Here is a tiny trained network, its code and every weight. The questions are about switching its units off for an input and a target symbol, where a switched-off unit gives its printed mean instead of its output.

import numpy as np


def w(rows, s, z=0):
    codes = np.array(rows[::2]) - 128.0
    scale = np.full(codes.shape[1], s)
    scale[-1] = z or s
    return codes * scale


def norm(h):
    return h / np.sqrt((h * h).mean(-1, keepdims=True) + 1e-5)


def f(y):
    return y / 2 * (1 + np.tanh(0.7978845608 * (y + 0.044715 * y**3)))


def softmax(a):
    e = np.exp(a - a.max(-1, keepdims=True))
    return e / e.sum(-1, keepdims=True)


def log_softmax(a):
    a = a - a.max(-1, keepdims=True)
    return a - np.log(np.exp(a).sum(-1, keepdims=True))


def net(x, mask):
    ids = ['ΘΛΞΣΦΨΩαβγεζημπτ'.index(c) for c in x.split()]
    T = len(ids)
    res = E[ids] + P[:T]
    u = 0
    for l in range(2):
        r = norm(res)
        for j in range(3):
            rows = slice(4 * j, 4 * j + 4)
            q, k, v = (r @ M[l][rows].T for M in (Q, K, V))
            z = softmax(np.where(np.tri(T) > 0, q @ k.T / 4**0.5, -1e9)) @ v
            o = O[l][rows]
            res = res + np.where(mask[u + j], z, o[:, -1]) @ o[:, :-1]
        u += 3
        y = f(norm(res) @ A[l][:, :-1].T + A[l][:, -1])
        res = res + np.where(mask[u : u + 12], y, B[l][:, -1]) @ B[l][:, :-1]
        u += 12
    return log_softmax(norm(res)[-1] @ U[:, :-1].T + U[:, -1])


Q, K, V, O, A, B = {}, {}, {}, {}, {}, {}
E = w([
[163,60,128,118],'Θ',
[172,82,129,95],'Λ',
[171,68,99,115],'Ξ',
[168,80,134,86],'Σ',
[140,86,111,74],'Φ',
[170,73,112,111],'Ψ',
[168,80,121,108],'Ω',
[166,91,133,96],'α',
[117,51,185,131],'β',
[161,94,144,103],'γ',
[86,124,244,122],'ε',
[97,111,22,130],'ζ',
[50,116,177,104],'η',
[45,117,138,102],'μ',
[161,93,115,206],'π',
[156,153,40,188],'τ',
],0.011)
P = w([
[132,9,123,3],'0',
[187,108,124,45],'1',
[93,26,126,57],'2',
[170,159,139,88],'3',
[73,49,130,135],'4',
[137,194,150,129],'5',
[63,46,120,189],'6',
],0.0064)
Q[0] = w([
[133,121,111,118],'L0H1',
[4,53,65,150],'L0H1',
[145,118,96,118],'L0H1',
[46,146,114,78],'L0H1',
[130,129,111,168],'L0H2',
[77,76,147,89],'L0H2',
[201,119,148,158],'L0H2',
[226,189,112,79],'L0H2',
[148,207,74,101],'L0H3',
[192,88,144,102],'L0H3',
[88,105,72,118],'L0H3',
[93,190,141,75],'L0H3',
],0.03)
K[0] = w([
[137,119,139,146],'L0H1',
[37,170,117,233],'L0H1',
[142,117,151,159],'L0H1',
[97,229,102,132],'L0H1',
[116,151,132,167],'L0H2',
[74,119,153,79],'L0H2',
[172,96,162,142],'L0H2',
[251,136,81,100],'L0H2',
[92,99,80,28],'L0H3',
[190,155,152,116],'L0H3',
[115,138,72,158],'L0H3',
[54,159,125,97],'L0H3',
],0.029)
V[0] = w([
[217,82,173,175],'L0H1',
[101,153,253,94],'L0H1',
[130,175,100,163],'L0H1',
[117,91,133,94],'L0H1',
[154,81,184,137],'L0H2',
[80,112,174,138],'L0H2',
[113,119,137,172],'L0H2',
[166,157,56,160],'L0H2',
[150,147,97,150],'L0H3',
[97,161,104,51],'L0H3',
[106,43,86,198],'L0H3',
[167,128,113,114],'L0H3',
],0.027)
O[0] = w([
[224,71,147,151,161],'L0H1',
[165,234,167,218,138],'L0H1',
[110,111,50,139,6],'L0H1',
[124,142,189,106,229],'L0H1',
[184,146,80,149,206],'L0H2',
[176,188,163,128,169],'L0H2',
[136,160,158,160,91],'L0H2',
[54,75,128,157,3],'L0H2',
[149,74,112,116,80],'L0H3',
[83,154,85,61,132],'L0H3',
[128,109,91,251,144],'L0H3',
[83,93,127,116,166],'L0H3',
],0.024,0.017)
A[0] = w([
[131,146,115,215,68],'L0N1',
[101,223,162,154,132],'L0N2',
[74,58,88,160,59],'L0N3',
[27,174,192,153,98],'L0N4',
[57,99,103,74,28],'L0N5',
[80,251,99,137,114],'L0N6',
[74,161,173,133,113],'L0N7',
[78,158,113,209,252],'L0N8',
[59,214,5,142,85],'L0N9',
[74,127,108,51,119],'L0N10',
[107,127,1,112,75],'L0N11',
[76,150,189,219,57],'L0N12',
],0.019,0.0035)
B[0] = w([
[144,84,110,106,148],'L0N1',
[139,63,160,174,254],'L0N2',
[87,210,173,141,157],'L0N3',
[114,105,200,87,167],'L0N4',
[156,141,95,184,158],'L0N5',
[2,95,82,146,220],'L0N6',
[119,94,159,120,154],'L0N7',
[150,107,87,53,151],'L0N8',
[213,209,226,46,154],'L0N9',
[158,163,85,143,167],'L0N10',
[72,76,12,108,151],'L0N11',
[75,104,172,93,155],'L0N12',
],0.043,0.009)
Q[1] = w([
[244,120,90,127],'L1H1',
[179,181,52,74],'L1H1',
[42,99,169,86],'L1H1',
[57,230,70,101],'L1H1',
[106,7,166,209],'L1H2',
[160,200,146,28],'L1H2',
[94,8,127,234],'L1H2',
[186,168,98,135],'L1H2',
[195,80,113,95],'L1H3',
[55,152,248,52],'L1H3',
[205,78,5,133],'L1H3',
[62,190,137,205],'L1H3',
],0.017)
K[1] = w([
[234,131,82,94],'L1H1',
[167,193,94,83],'L1H1',
[57,112,176,119],'L1H1',
[54,227,121,139],'L1H1',
[133,21,191,187],'L1H2',
[148,185,88,36],'L1H2',
[113,18,189,199],'L1H2',
[129,113,76,87],'L1H2',
[177,49,145,116],'L1H3',
[42,176,206,51],'L1H3',
[214,87,2,149],'L1H3',
[82,202,135,175],'L1H3',
],0.018)
V[1] = w([
[145,74,89,109],'L1H1',
[167,101,111,127],'L1H1',
[176,117,143,140],'L1H1',
[254,114,169,172],'L1H1',
[113,236,155,116],'L1H2',
[179,176,126,127],'L1H2',
[164,152,123,131],'L1H2',
[94,168,140,131],'L1H2',
[95,68,62,71],'L1H3',
[102,76,60,62],'L1H3',
[118,117,163,188],'L1H3',
[111,111,189,205],'L1H3',
],0.0093)
O[1] = w([
[87,193,96,113,132],'L1H1',
[67,171,98,84,153],'L1H1',
[83,130,101,84,179],'L1H1',
[1,123,65,2,253],'L1H1',
[90,94,122,17,123],'L1H2',
[124,40,97,112,158],'L1H2',
[130,79,111,125,146],'L1H2',
[106,156,145,45,100],'L1H2',
[104,156,240,165,85],'L1H3',
[98,147,248,142,89],'L1H3',
[151,132,59,162,134],'L1H3',
[161,116,12,171,151],'L1H3',
],0.0079,0.0062)
A[1] = w([
[125,224,160,82,91],'L1N1',
[127,254,51,151,25],'L1N2',
[75,198,101,108,147],'L1N3',
[107,191,143,185,37],'L1N4',
[140,109,116,140,129],'L1N5',
[69,50,130,133,52],'L1N6',
[132,135,53,190,172],'L1N7',
[99,141,146,112,3],'L1N8',
[178,188,127,115,129],'L1N9',
[114,48,150,210,159],'L1N10',
[100,81,189,151,69],'L1N11',
[170,111,69,104,87],'L1N12',
],0.024,0.0054)
B[1] = w([
[165,121,47,137,254],'L1N1',
[147,253,49,88,152],'L1N2',
[224,106,91,133,176],'L1N3',
[112,83,76,217,171],'L1N4',
[124,140,126,149,138],'L1N5',
[115,107,212,197,185],'L1N6',
[108,114,146,28,157],'L1N7',
[119,140,180,141,133],'L1N8',
[72,132,169,109,245],'L1N9',
[152,177,56,85,221],'L1N10',
[109,106,121,228,206],'L1N11',
[77,176,105,141,185],'L1N12',
],0.038,0.0083)
U = w([
[61,224,168,96,106],'Θ',
[129,124,130,91,139],'Λ',
[146,72,132,166,113],'Ξ',
[127,126,126,100,123],'Σ',
[146,102,106,146,149],'Φ',
[158,20,171,113,64],'Ψ',
[131,96,151,75,184],'Ω',
[131,127,129,93,144],'α',
[218,173,210,157,38],'β',
[151,161,159,100,143],'γ',
[141,249,95,173,44],'ε',
[113,195,51,109,140],'ζ',
[111,152,83,204,179],'η',
[53,132,186,152,252],'μ',
[220,85,45,151,46],'π',
[66,85,68,115,241],'τ',
],0.013,0.004)

Each question gives the input, a string of symbols that net reads in full, and the target symbol t.
The units are the heads (4 rows each of Q, K, V and O) and the neurons (one row each of A and B). Each row of codes is followed by its name. A weight is (code - 128) times the scale printed after its matrix; where a second scale follows, it is the last column's (O, A, B and U).
mask holds one flag per unit, layer by layer, with each layer's heads first. A switched-off unit (its flag False) gives its mean, the last column of its rows in O or B, instead of its output. The means were averaged over made-up inputs and are rounded, as every weight is.
A unit's drop is (log p(t) with every unit on - log p(t) with that unit switched off) / (log p(t) with every unit on - log p(t) with every unit switched off).
The circuit of an input: a set's keep is (log p(t) with only the set's units on - log p(t) with every unit switched off) / (log p(t) with every unit on - log p(t) with every unit switched off). Starting from the 12 units with the biggest drops (on a tie, the unit counted first), units are removed one at a time, each time the one whose removal leaves the highest keep (on an exact tie, the one counted first), for as long as the keep stays at least 0.8.
circuit, biggest first: the units of the circuit, biggest drop first
k most important neurons: the k neurons with the biggest drops, biggest first
top k neurons in layer l: the k neurons of layer l with the biggest drops, biggest first
drop when u is switched off: that unit's drop, to one decimal
input Σ Θ β β τ β β, target τ: circuit, biggest first => (L0H1)
input ζ η Θ μ, target Θ: top 3 neurons in layer 0 => (L0N4 L0N6 L0N2)
input β ε Θ η Ω, target η: 3 most important neurons => (L0N6 L0N2 L1N4)
input Θ Ψ η, target η: circuit, biggest first => (L0H1 L1N4)
input ζ μ Ω, target μ: top 2 neurons in layer 0 => (L0N4 L0N6)
input α Ψ Σ Φ, target ζ: 2 most important neurons => (L0N10 L0N2)
input Ω γ Ξ β Θ η Φ, target η: circuit, biggest first => (L0H1 L1N4)
input ζ Φ Λ, target ζ: top 2 neurons in layer 0 => (L0N10 L0N5)
input β Ψ Θ Θ, target π: circuit, biggest first => (L0H1 L0H2 L1N10)
input η Λ Λ, target η: 2 most important neurons => (L0N6 L0N2)
input μ η Ω, target μ: circuit, biggest first => (L0H1 L0N6)
input η β γ Θ Ξ η Θ, target η: 4 most important neurons => (L0N6 L1N10 L1N4 L1N9)
input Ω ζ ε Σ Λ, target ε: 2 most important neurons => (L0N6 L1N2)
input η Ψ Ψ μ α, target μ: top 2 neurons in layer 0 => (L0N6 L0N2)
input ζ β β β α Ξ ζ, target ζ: top 3 neurons in layer 0 => (L0N3 L0N5 L0N9)
input Ω Ψ α β ζ, target ζ: 2 most important neurons => (L0N5 L0N3)
input ζ ε Ψ Ξ, target η: 3 most important neurons => (L1N10 L0N3 L1N6)
input Λ ε β Φ η Φ Ω, target η: top neuron in layer 0 => (L0N12)
input β τ η Ψ η, target η: 3 most important neurons => (L0N6 L1N10 L0N2)
input η Φ μ, target μ: top 2 neurons in layer 0 => (L0N6 L0N2)
input β μ Θ, target μ: top neuron in layer 0 => (L0N12)
input Φ β Λ Φ, target ζ: top 3 neurons in layer 0 => (L0N10 L0N5 L0N2)
input γ Θ μ Ω β, target μ: drop when L0H1 is switched off => 1.1
input β μ Ψ Θ, target π: drop when L0H2 is switched off => 1.5
input β Φ τ Ξ β τ μ, target τ: drop when L0H1 is switched off => 1.1
input π Θ η β μ Ω, target Ψ: drop when L1H1 is switched off => 0.0
input Θ α τ Ψ μ Ω Ψ, target μ: most important neuron => (L0N4)
